Below are the code and all the weights of a small trained network. Each question names an input and a target symbol and asks about switching units off, where a switched-off unit gives its printed mean instead of its output.

import numpy as np


def w(rows, s, z=0):
    codes = np.array(rows[::2]) - 128.0
    scale = np.full(codes.shape[1], s)
    scale[-1] = z or s
    return codes * scale


def f(y):
    return y / 2 * (1 + np.tanh(0.7978845608 * (y + 0.044715 * y**3)))


def softmax(a):
    e = np.exp(a - a.max(-1, keepdims=True))
    return e / e.sum(-1, keepdims=True)


def log_softmax(a):
    a = a - a.max(-1, keepdims=True)
    return a - np.log(np.exp(a).sum(-1, keepdims=True))


def net(x, mask):
    ids = ['αβγεζηθλξπστφψω'.index(c) for c in x.split()]
    T = len(ids)
    res = E[ids] + P[:T]
    q, k, v = (res @ M[0].T for M in (Q, K, V))
    z = softmax(np.where(np.tri(T) > 0, q @ k.T / 3**0.5, -1e9)) @ v
    res = res + np.where(mask[0], z, O[0][:, -1]) @ O[0][:, :-1]
    y = f(res @ A[0][:, :-1].T + A[0][:, -1])
    res = res + np.where(mask[1:13], y, B[0][:, -1]) @ B[0][:, :-1]
    return log_softmax(res[-1] @ U[:, :-1].T + U[:, -1])


Q, K, V, O, A, B = {}, {}, {}, {}, {}, {}
E = w([
[163,157,182,88],'α',
[184,146,182,92],'β',
[151,136,178,100],'γ',
[158,140,174,110],'ε',
[145,151,174,89],'ζ',
[150,149,170,123],'η',
[124,131,179,102],'θ',
[93,72,179,92],'λ',
[169,49,161,133],'ξ',
[176,154,7,218],'π',
[124,68,177,151],'σ',
[78,146,144,140],'τ',
[144,46,109,64],'φ',
[47,164,110,86],'ψ',
[145,159,63,58],'ω',
],0.015)
P = w([
[193,174,228,42],'0',
[175,154,226,50],'1',
[152,130,207,57],'2',
[139,112,180,79],'3',
[119,86,162,93],'4',
[93,56,142,110],'5',
[68,22,108,128],'6',
[62,1,105,129],'7',
[65,27,117,118],'8',
],0.0069)
Q[0] = w([
[136,187,24,248],'head 0',
[161,217,95,192],'head 0',
[185,121,107,193],'head 0',
],0.013)
K[0] = w([
[202,188,255,49],'head 0',
[161,119,242,95],'head 0',
[84,180,205,41],'head 0',
],0.01)
V[0] = w([
[101,244,95,176],'head 0',
[40,130,213,182],'head 0',
[32,159,90,6],'head 0',
],0.012)
O[0] = w([
[109,232,102,169,1],'head 0',
[62,145,252,166,103],'head 0',
[55,151,87,67,167],'head 0',
],0.013,0.0065)
A[0] = w([
[148,138,254,229,137],'neuron 0',
[168,87,198,99,98],'neuron 1',
[75,135,167,4,106],'neuron 2',
[194,140,121,38,182],'neuron 3',
[60,180,69,121,112],'neuron 4',
[160,105,219,178,199],'neuron 5',
[158,203,178,109,224],'neuron 6',
[86,105,114,143,189],'neuron 7',
[96,185,234,182,168],'neuron 8',
[72,98,95,142,254],'neuron 9',
[192,185,34,171,133],'neuron 10',
[126,72,92,135,150],'neuron 11',
],0.0076,0.0094)
B[0] = w([
[112,94,145,248,176],'neuron 0',
[161,81,175,94,216],'neuron 1',
[57,144,213,73,249],'neuron 2',
[160,204,113,126,244],'neuron 3',
[206,85,133,129,143],'neuron 4',
[197,134,126,209,229],'neuron 5',
[133,254,104,231,178],'neuron 6',
[160,148,39,151,171],'neuron 7',
[42,129,108,217,169],'neuron 8',
[155,172,25,179,225],'neuron 9',
[71,55,200,157,174],'neuron 10',
[127,127,96,128,180],'neuron 11',
],0.0076,0.011)
U = w([
[195,188,38,211,252],'α',
[200,169,86,158,174],'β',
[236,179,122,96,60],'γ',
[174,163,170,98,59],'ε',
[114,159,186,125,176],'ζ',
[31,128,114,218,114],'η',
[2,170,107,87,137],'θ',
[209,58,175,97,80],'λ',
[174,203,165,83,19],'ξ',
[79,103,243,64,164],'π',
[148,128,78,159,30],'σ',
[168,57,139,15,93],'τ',
[138,194,23,46,153],'φ',
[152,185,172,82,116],'ψ',
[124,60,173,190,11],'ω',
],0.0067,0.0047)

Each question gives the input, a string of symbols that net reads in full, and the target symbol t.
The units are the heads (3 rows each of Q, K, V and O) and the neurons (one row each of A and B). Each row of codes is followed by its name. A weight is (code - 128) times the scale printed after its matrix; where a second scale follows, it is the last column's (O, A, B and U).
mask holds one flag per unit, heads first, then neurons. A switched-off unit (its flag False) gives its mean, the last column of its rows in O or B, instead of its output. The means were averaged over made-up inputs and are rounded, as every weight is.
A unit's drop is (log p(t) with every unit on - log p(t) with that unit switched off) / (log p(t) with every unit on - log p(t) with every unit switched off).
The circuit of an input: a set's keep is (log p(t) with only the set's units on - log p(t) with every unit switched off) / (log p(t) with every unit on - log p(t) with every unit switched off). Starting from the 12 units with the biggest drops (on a tie, the unit counted first), units are removed one at a time, each time the one whose removal leaves the highest keep (on an exact tie, the one counted first), for as long as the keep stays at least 0.8.
units of the circuit, in order: the units of the circuit, biggest drop first
k most important neurons: the k neurons with the biggest drops, biggest first
drop when u is switched off: that unit's drop, to one decimal
input ε ζ η, target α: 2 most important neurons -> neuron 6; neuron 2
input λ ε ω θ β τ, target θ: units of the circuit, in order -> head 0; neuron 5
input ψ α ξ ψ, target θ: 3 most important neurons -> neuron 2; neuron 5; neuron 1
input α ζ λ α ω θ, target φ: units of the circuit, in order -> head 0
input λ ε π φ β ξ, target α: 2 most important neurons -> neuron 2; neuron 1
input λ ω α λ, target φ: units of the circuit, in order -> head 0; neuron 10
input ξ β φ β ζ π ψ ε, target α: 2 most important neurons -> neuron 2; neuron 1
input η ξ α φ θ τ λ φ β, target τ: units of the circuit, in order -> head 0; neuron 6
input ε π η ζ, target α: 2 most important neurons -> neuron 2; neuron 6
input τ τ β λ π θ, target α: 3 most important neurons -> neuron 2; neuron 1; neuron 6
input τ α θ ε θ β λ β, target π: drop when neuron 2 is switched off -> 0.2
input η ζ λ τ ψ β, target θ: drop when neuron 2 is switched off -> 0.1
input θ τ λ τ, target η: drop when head 0 is switched off -> 1.3
input γ ξ τ λ, target η: 2 most important neurons -> neuron 8; neuron 0
input ψ η λ, target θ: units of the circuit, in order -> head 0
input ξ ω ε, target φ: units of the circuit, in order -> head 0; neuron 5
